Below are the code and all the weights of a small trained network. Each question names an input and a target symbol and asks about switching units off, where a switched-off unit gives its printed mean instead of its output.

import numpy as np


def w(rows, s, z=0):
    codes = np.array(rows[::2]) - 128.0
    scale = np.full(codes.shape[1], s)
    scale[-1] = z or s
    return codes * scale


def norm(h):
    return h / np.sqrt((h * h).mean(-1, keepdims=True) + 1e-5)


def f(y):
    return np.maximum(y, 0)


def softmax(a):
    e = np.exp(a - a.max(-1, keepdims=True))
    return e / e.sum(-1, keepdims=True)


def log_softmax(a):
    a = a - a.max(-1, keepdims=True)
    return a - np.log(np.exp(a).sum(-1, keepdims=True))


def net(x, mask):
    ids = ['ΓΘΞΠΦΩαβδεζηλμστ'.index(c) for c in x.split()]
    T = len(ids)
    res = E[ids] + P[:T]
    u = 0
    for l in range(2):
        r = norm(res)
        for j in range(3):
            rows = slice(2 * j, 2 * j + 2)
            q, k, v = (r @ M[l][rows].T for M in (Q, K, V))
            z = softmax(np.where(np.tri(T) > 0, q @ k.T / 2**0.5, -1e9)) @ v
            o = O[l][rows]
            res = res + np.where(mask[u + j], z, o[:, -1]) @ o[:, :-1]
        u += 3
        y = f(norm(res) @ A[l][:, :-1].T + A[l][:, -1])
        res = res + np.where(mask[u : u + 16], y, B[l][:, -1]) @ B[l][:, :-1]
        u += 16
    return log_softmax(norm(res)[-1] @ U[:, :-1].T + U[:, -1])


Q, K, V, O, A, B = {}, {}, {}, {}, {}, {}
E = w([
[213,148,156,57,217],'Γ',
[255,10,147,75,226],'Θ',
[107,171,153,111,185],'Ξ',
[96,179,159,112,158],'Π',
[153,132,105,90,102],'Φ',
[83,161,111,122,107],'Ω',
[114,247,212,137,209],'α',
[75,88,125,236,167],'β',
[98,112,9,144,127],'δ',
[101,133,161,102,178],'ε',
[116,75,143,104,161],'ζ',
[131,93,179,228,71],'η',
[186,111,109,62,149],'λ',
[127,30,89,122,141],'μ',
[178,74,171,156,174],'σ',
[90,103,75,127,86],'τ',
],0.0088)
P = w([
[198,179,64,187,108],'0',
[126,120,158,95,115],'1',
[95,108,126,103,111],'2',
[183,166,93,155,162],'3',
[148,123,179,102,117],'4',
[88,110,124,108,109],'5',
[186,165,63,97,255],'6',
[150,122,184,105,115],'7',
],0.0087)
Q[0] = w([
[193,127,117,216,125],'0.h1',
[45,146,96,113,163],'0.h1',
[167,198,129,194,152],'0.h2',
[85,158,148,2,103],'0.h2',
[178,166,140,73,90],'0.h3',
[30,111,169,231,151],'0.h3',
],0.015)
K[0] = w([
[73,141,97,208,175],'0.h1',
[179,161,85,43,148],'0.h1',
[61,188,104,185,168],'0.h2',
[116,166,187,31,92],'0.h2',
[178,155,167,25,89],'0.h3',
[44,128,141,254,162],'0.h3',
],0.016)
V[0] = w([
[160,178,105,28,164],'0.h1',
[20,108,210,217,147],'0.h1',
[153,116,229,121,70],'0.h2',
[153,146,166,126,60],'0.h2',
[165,139,94,3,104],'0.h3',
[191,210,34,5,192],'0.h3',
],0.0035)
O[0] = w([
[35,119,94,144,143,200],'0.h1',
[209,158,190,98,120,12],'0.h1',
[82,131,111,116,145,90],'0.h2',
[98,110,97,109,116,58],'0.h2',
[189,129,107,67,93,123],'0.h3',
[252,196,195,112,116,254],'0.h3',
],0.0034,0.00069)
A[0] = w([
[190,130,135,206,123,93],'0.n1',
[176,155,85,154,140,176],'0.n2',
[137,129,90,151,168,63],'0.n3',
[72,190,138,110,131,210],'0.n4',
[96,165,172,60,76,138],'0.n5',
[182,152,107,120,142,144],'0.n6',
[127,134,124,70,190,112],'0.n7',
[121,54,149,165,135,60],'0.n8',
[107,142,172,171,2,4],'0.n9',
[140,141,60,170,142,157],'0.n10',
[160,99,134,92,174,58],'0.n11',
[155,185,97,202,174,77],'0.n12',
[140,66,159,68,104,75],'0.n13',
[68,159,141,149,113,99],'0.n14',
[169,124,157,87,42,92],'0.n15',
[70,140,151,149,123,113],'0.n16',
],0.0095,0.0028)
B[0] = w([
[95,166,7,143,141,221],'0.n1',
[103,197,62,82,168,254],'0.n2',
[159,85,126,92,163,183],'0.n3',
[33,23,79,148,161,232],'0.n4',
[46,194,179,27,136,223],'0.n5',
[104,139,79,231,155,244],'0.n6',
[149,186,48,104,154,248],'0.n7',
[6,159,103,187,170,202],'0.n8',
[214,35,155,36,219,161],'0.n9',
[54,144,181,143,181,236],'0.n10',
[157,104,28,78,145,218],'0.n11',
[139,59,65,13,100,253],'0.n12',
[165,11,133,114,16,212],'0.n13',
[207,86,110,177,87,186],'0.n14',
[121,126,179,240,68,188],'0.n15',
[164,96,143,205,102,195],'0.n16',
],0.011,0.0037)
Q[1] = w([
[137,224,97,92,253],'1.h1',
[39,150,172,190,149],'1.h1',
[101,234,138,165,37],'1.h2',
[131,145,200,176,200],'1.h2',
[158,174,172,32,218],'1.h3',
[124,67,106,255,192],'1.h3',
],0.015)
K[1] = w([
[35,206,46,90,252],'1.h1',
[85,221,175,144,47],'1.h1',
[56,138,141,108,11],'1.h2',
[70,110,205,204,170],'1.h2',
[13,80,100,69,201],'1.h3',
[191,143,150,233,174],'1.h3',
],0.013)
V[1] = w([
[112,140,144,132,102],'1.h1',
[69,135,138,179,116],'1.h1',
[189,188,209,109,104],'1.h2',
[92,176,112,196,124],'1.h2',
[129,221,86,120,8],'1.h3',
[214,102,107,86,163],'1.h3',
],0.011)
O[1] = w([
[96,129,149,117,117,112],'1.h1',
[83,132,133,126,171,134],'1.h1',
[3,55,53,109,159,11],'1.h2',
[123,182,132,143,59,136],'1.h2',
[73,233,92,120,37,93],'1.h3',
[206,80,55,100,146,121],'1.h3',
],0.006,0.013)
A[1] = w([
[154,177,102,137,157,113],'1.n1',
[145,210,42,120,116,80],'1.n2',
[209,172,109,147,148,120],'1.n3',
[97,127,113,137,80,104],'1.n4',
[75,108,129,94,113,114],'1.n5',
[102,97,211,71,148,104],'1.n6',
[149,198,75,116,178,33],'1.n7',
[101,188,168,127,253,73],'1.n8',
[93,153,160,181,133,96],'1.n9',
[190,168,132,110,166,15],'1.n10',
[169,116,68,144,118,120],'1.n11',
[156,102,131,99,124,2],'1.n12',
[116,65,111,118,129,38],'1.n13',
[78,149,201,141,164,114],'1.n14',
[82,144,69,155,85,36],'1.n15',
[103,111,221,181,170,108],'1.n16',
],0.011,0.0031)
B[1] = w([
[96,157,88,134,121,208],'1.n1',
[144,39,161,119,159,254],'1.n2',
[63,162,134,151,158,225],'1.n3',
[148,94,137,103,113,146],'1.n4',
[111,172,107,106,148,151],'1.n5',
[172,153,160,121,210,175],'1.n6',
[51,141,55,120,112,248],'1.n7',
[252,164,109,132,89,224],'1.n8',
[103,143,148,113,67,167],'1.n9',
[74,83,101,148,83,183],'1.n10',
[100,169,135,155,174,221],'1.n11',
[146,161,132,107,78,140],'1.n12',
[140,148,69,149,129,148],'1.n13',
[38,146,99,137,88,185],'1.n14',
[100,81,161,61,153,156],'1.n15',
[81,66,155,191,111,205],'1.n16',
],0.02,0.0067)
U = w([
[40,111,51,99,183,165],'Γ',
[205,111,37,160,170,151],'Θ',
[192,208,87,87,110,127],'Ξ',
[81,247,191,109,123,78],'Π',
[39,142,172,37,39,69],'Φ',
[79,133,233,124,211,72],'Ω',
[204,189,181,185,113,165],'α',
[68,61,173,203,68,140],'β',
[125,192,82,161,11,39],'δ',
[155,178,181,46,181,124],'ε',
[182,130,126,56,34,135],'ζ',
[175,23,162,202,187,71],'η',
[123,18,155,50,114,156],'λ',
[199,58,92,159,39,82],'μ',
[119,192,157,220,189,2],'σ',
[185,110,223,107,119,164],'τ',
],0.013,0.0056)

Each question gives the input, a string of symbols that net reads in full, and the target symbol t.
The units are the heads (2 rows each of Q, K, V and O) and the neurons (one row each of A and B). Each row of codes is followed by its name. A weight is (code - 128) times the scale printed after its matrix; where a second scale follows, it is the last column's (O, A, B and U).
mask holds one flag per unit, layer by layer, with each layer's heads first. A switched-off unit (its flag False) gives its mean, the last column of its rows in O or B, instead of its output. The means were averaged over made-up inputs and are rounded, as every weight is.
A unit's drop is (log p(t) with every unit on - log p(t) with that unit switched off) / (log p(t) with every unit on - log p(t) with every unit switched off).
The circuit of an input: a set's keep is (log p(t) with only the set's units on - log p(t) with every unit switched off) / (log p(t) with every unit on - log p(t) with every unit switched off). Starting from the 12 units with the biggest drops (on a tie, the unit counted first), units are removed one at a time, each time the one whose removal leaves the highest keep (on an exact tie, the one counted first), for as long as the keep stays at least 0.8.
units of the circuit, in order: the units of the circuit, biggest drop first
unit that matters most: the unit with the biggest drop
top k neurons: the k neurons with the biggest drops, biggest first
k most important neurons of layer l: the k neurons of layer l with the biggest drops, biggest first
heads that matter: for each layer, one digit per head in row order, 1 if its drop is at least 0.15 and else 0, layers parted by /
input ζ ζ ζ, target ζ: unit that matters most -> 0.n13
input β α α Θ β α, target β: units of the circuit, in order -> (0.n2; 0.n1; 1.n16)
input ζ β β σ Φ Ω, target Φ: heads that matter -> 000 / 001
input δ δ Π μ τ Ξ, target Ξ: units of the circuit, in order -> (1.n8; 0.n5)
input Ω τ Ξ α λ, target λ: heads that matter -> 000 / 011
input Γ η ζ λ δ, target δ: 2 most important neurons of layer 1 -> (1.n8; 1.n14)
input η ε Ω Ω τ α, target η: heads that matter -> 001 / 001
input δ β Π λ μ μ, target λ: heads that matter -> 100 / 001
input ε Ξ τ, target τ: 2 most important neurons of layer 0 -> (0.n9; 0.n6)
input ζ Π Φ δ ζ λ, target λ: heads that matter -> 001 / 001
input Ω Γ Ω τ τ δ α μ, target μ: top 2 neurons -> (0.n13; 0.n9)
input Θ Π ζ Ω Θ τ, target Θ: heads that matter -> 100 / 001
input β β λ β α λ Π Ω, target Ω: top 2 neurons -> (0.n5; 0.n9)
input Γ τ ζ α δ μ α, target Θ: units of the circuit, in order -> (1.n8)
input λ ζ τ, target λ: heads that matter -> 101 / 001
input β τ ε, target β: top 2 neurons -> (0.n12; 0.n11)
input α λ δ α β σ, target β: heads that matter -> 001 / 000
input δ Π Π β μ Θ, target Θ: top 2 neurons -> (0.n13; 1.n7)
input Π ζ Φ, target Φ: 3 most important neurons of layer 0 -> (0.n15; 0.n5; 0.n12)
input Ω β τ, target β: unit that matters most -> 0.h3
input Π ζ Ω, target Ω: top 3 neurons -> (0.n5; 1.n6; 0.n12)
input η β Ω η Γ β β Π, target Π: top 4 neurons -> (0.n5; 1.n14; 1.n6; 0.n12)
input Ξ δ Γ Ξ λ Ω, target λ: heads that matter -> 100 / 001
input Φ Θ α, target Θ: 2 most important neurons of layer 0 -> (0.n4; 0.n12)
input τ β Θ β σ, target σ: heads that matter -> 100 / 000
input α σ ζ Φ Π, target Π: 2 most important neurons of layer 0 -> (0.n5; 0.n4)
input Γ λ Ξ, target λ: heads that matter -> 101 / 001
input ζ β ζ δ η τ, target η: heads that matter -> 000 / 001
input ε Γ τ Γ β ε, target β: top 2 neurons -> (0.n12; 0.n16)
input λ β λ Ξ β α Ξ ε, target ε: top 2 neurons -> (0.n5; 0.n13)
